Below are the code and all the weights of a small trained network. Each question names an input and a class and asks about switching units off, where a switched-off unit gives its printed mean instead of its output.

import numpy as np


def w(rows, s, z=0):
    codes = np.array(rows[::2]) - 128.0
    scale = np.full(codes.shape[1], s)
    scale[-1] = z or s
    return codes * scale


def norm(h):
    return h / np.sqrt((h * h).mean(-1, keepdims=True) + 1e-5)


def f(y):
    return y / 2 * (1 + np.tanh(0.7978845608 * (y + 0.044715 * y**3)))


def log_softmax(a):
    a = a - a.max(-1, keepdims=True)
    return a - np.log(np.exp(a).sum(-1, keepdims=True))


def net(x, mask):
    res = np.array(x, float).reshape(1, 6) / 4 @ E
    u = 0
    for l in range(4):
        y = f(norm(res) @ A[l][:, :-1].T + A[l][:, -1])
        res = res + np.where(mask[u : u + 3], y, B[l][:, -1]) @ B[l][:, :-1]
        u += 3
    return log_softmax(norm(res)[-1] @ U[:, :-1].T + U[:, -1])


A, B = {}, {}
E = w([
[105,181,173,139,222,208,193,71,201,107],'x0',
[50,191,64,34,184,62,90,60,171,55],'x1',
[192,45,196,126,134,48,129,140,199,89],'x2',
[109,157,133,152,197,81,44,33,111,75],'x3',
[164,157,24,120,192,156,108,222,158,56],'x4',
[80,115,95,2,166,115,73,138,65,161],'x5',
],0.0073)
A[0] = w([
[156,141,73,153,113,172,157,138,120,117,8],'0.n0',
[163,142,178,157,115,127,100,52,86,134,72],'0.n1',
[145,117,57,75,142,83,1,148,63,123,3],'0.n2',
],0.0077,0.0046)
B[0] = w([
[95,159,91,186,114,168,157,222,124,69,128],'0.n0',
[49,138,57,222,181,156,73,91,203,217,189],'0.n1',
[1,107,120,82,143,72,49,246,84,103,253],'0.n2',
],0.0086,0.0034)
A[1] = w([
[124,178,38,87,111,79,88,52,168,75,131],'1.n0',
[128,151,136,153,105,187,153,217,81,101,56],'1.n1',
[115,253,127,100,185,103,174,114,173,64,3],'1.n2',
],0.007,0.0035)
B[1] = w([
[114,215,121,168,85,76,90,87,129,149,253],'1.n0',
[127,209,69,129,111,176,125,139,224,163,212],'1.n1',
[254,81,60,117,174,121,212,114,73,81,205],'1.n2',
],0.0086,0.003)
A[2] = w([
[156,141,131,80,102,116,154,111,123,93,85],'2.n0',
[113,123,170,92,24,176,181,164,54,180,47],'2.n1',
[97,175,135,44,255,142,192,68,138,112,2],'2.n2',
],0.0079,0.0056)
B[2] = w([
[122,113,133,187,160,120,126,100,94,78,111],'2.n0',
[200,133,128,73,145,97,118,101,98,179,252],'2.n1',
[164,8,93,105,160,216,59,41,147,125,229],'2.n2',
],0.014,0.0026)
A[3] = w([
[77,106,117,78,127,93,2,210,76,77,49],'3.n0',
[146,117,177,246,154,157,109,129,98,169,3],'3.n1',
[167,80,252,204,114,85,88,160,186,117,67],'3.n2',
],0.0086,0.0053)
B[3] = w([
[75,139,92,65,221,112,130,172,26,96,254],'3.n0',
[73,126,215,153,186,186,161,170,4,137,169],'3.n1',
[78,79,136,96,92,103,181,146,113,63,206],'3.n2',
],0.011,0.0063)
U = w([
[66,128,87,50,176,65,76,187,61,105,252],'0',
[65,91,217,207,149,177,176,125,58,148,136],'1',
[191,178,88,185,159,78,165,106,164,39,34],'2',
[214,104,153,70,87,125,156,141,99,248,156],'3',
[154,57,104,101,193,223,108,44,171,95,184],'4',
[50,171,150,136,101,67,50,37,151,152,48],'5',
[121,41,190,114,71,53,205,167,160,53,85],'6',
[165,179,95,166,97,217,176,233,191,129,95],'7',
],0.017,0.0029)

Each question gives the input, the list of numbers given to net, and the class t.
The units are the neurons (one row each of A and B). Each row of codes is followed by its name. A weight is (code - 128) times the scale printed after its matrix; where a second scale follows, it is the last column's (A, B and U).
mask holds one flag per neuron, layer by layer. A switched-off neuron (its flag False) gives its mean, the last column of its row in B, instead of its output. The means were averaged over made-up inputs and are rounded, as every weight is.
A unit's drop is (log p(t) with every unit on - log p(t) with that unit switched off) / (log p(t) with every unit on - log p(t) with every unit switched off).
The circuit of an input: a set's keep is (log p(t) with only the set's units on - log p(t) with every unit switched off) / (log p(t) with every unit on - log p(t) with every unit switched off). Starting from all 12 units, units are removed one at a time, each time the one whose removal leaves the highest keep (on an exact tie, the one counted first), for as long as the keep stays at least 0.8.
circuit, biggest first: the units of the circuit, biggest drop first
most important unit: the unit with the biggest drop
k most important neurons: the k neurons with the biggest drops, biggest first
top k neurons in layer l: the k neurons of layer l with the biggest drops, biggest first
drop when u is switched off: that unit's drop, to one decimal
input [6,3,-8,0,-6,3], class 4: most important unit => 2.n2
input [0,6,8,3,1,-5], class 2: top 2 neurons in layer 1 => [1.n2; 1.n0]
input [-2,-1,-1,-1,0,-8], class 7: 3 most important neurons => [1.n1; 0.n0; 3.n0]
input [-5,-1,4,4,-8,-4], class 1: 3 most important neurons => [0.n1; 3.n1; 0.n2]
input [1,8,4,7,-4,1], class 5: 2 most important neurons => [1.n0; 3.n0]
input [3,7,1,4,-4,4], class 4: 2 most important neurons => [2.n2; 1.n2]
input [6,-6,3,3,0,6], class 4: 3 most important neurons => [2.n2; 1.n0; 0.n2]
input [6,6,-5,7,-5,-5], class 4: 2 most important neurons => [2.n2; 1.n2]
input [6,-1,-7,-4,4,4], class 4: 2 most important neurons => [2.n2; 0.n2]
input [-7,-2,-4,4,-2,-4], class 1: 3 most important neurons => [0.n1; 3.n1; 2.n1]
input [-2,1,0,0,1,-6], class 6: 2 most important neurons => [0.n2; 3.n2]
input [-6,-6,-4,-3,3,-2], class 7: 4 most important neurons => [1.n1; 0.n0; 2.n2; 3.n0]
input [2,3,8,0,6,0], class 2: 2 most important neurons => [1.n0; 0.n2]
input [-3,1,7,5,-4,-2], class 6: circuit, biggest first => [3.n2]
input [2,-3,-6,-3,-2,-8], class 7: drop when 1.n1 is switched off => 1.0
input [-2,-2,-4,-3,1,0], class 7: drop when 1.n1 is switched off => 1.2
input [5,8,4,-1,3,2], class 4: drop when 2.n2 is switched off => 0.7
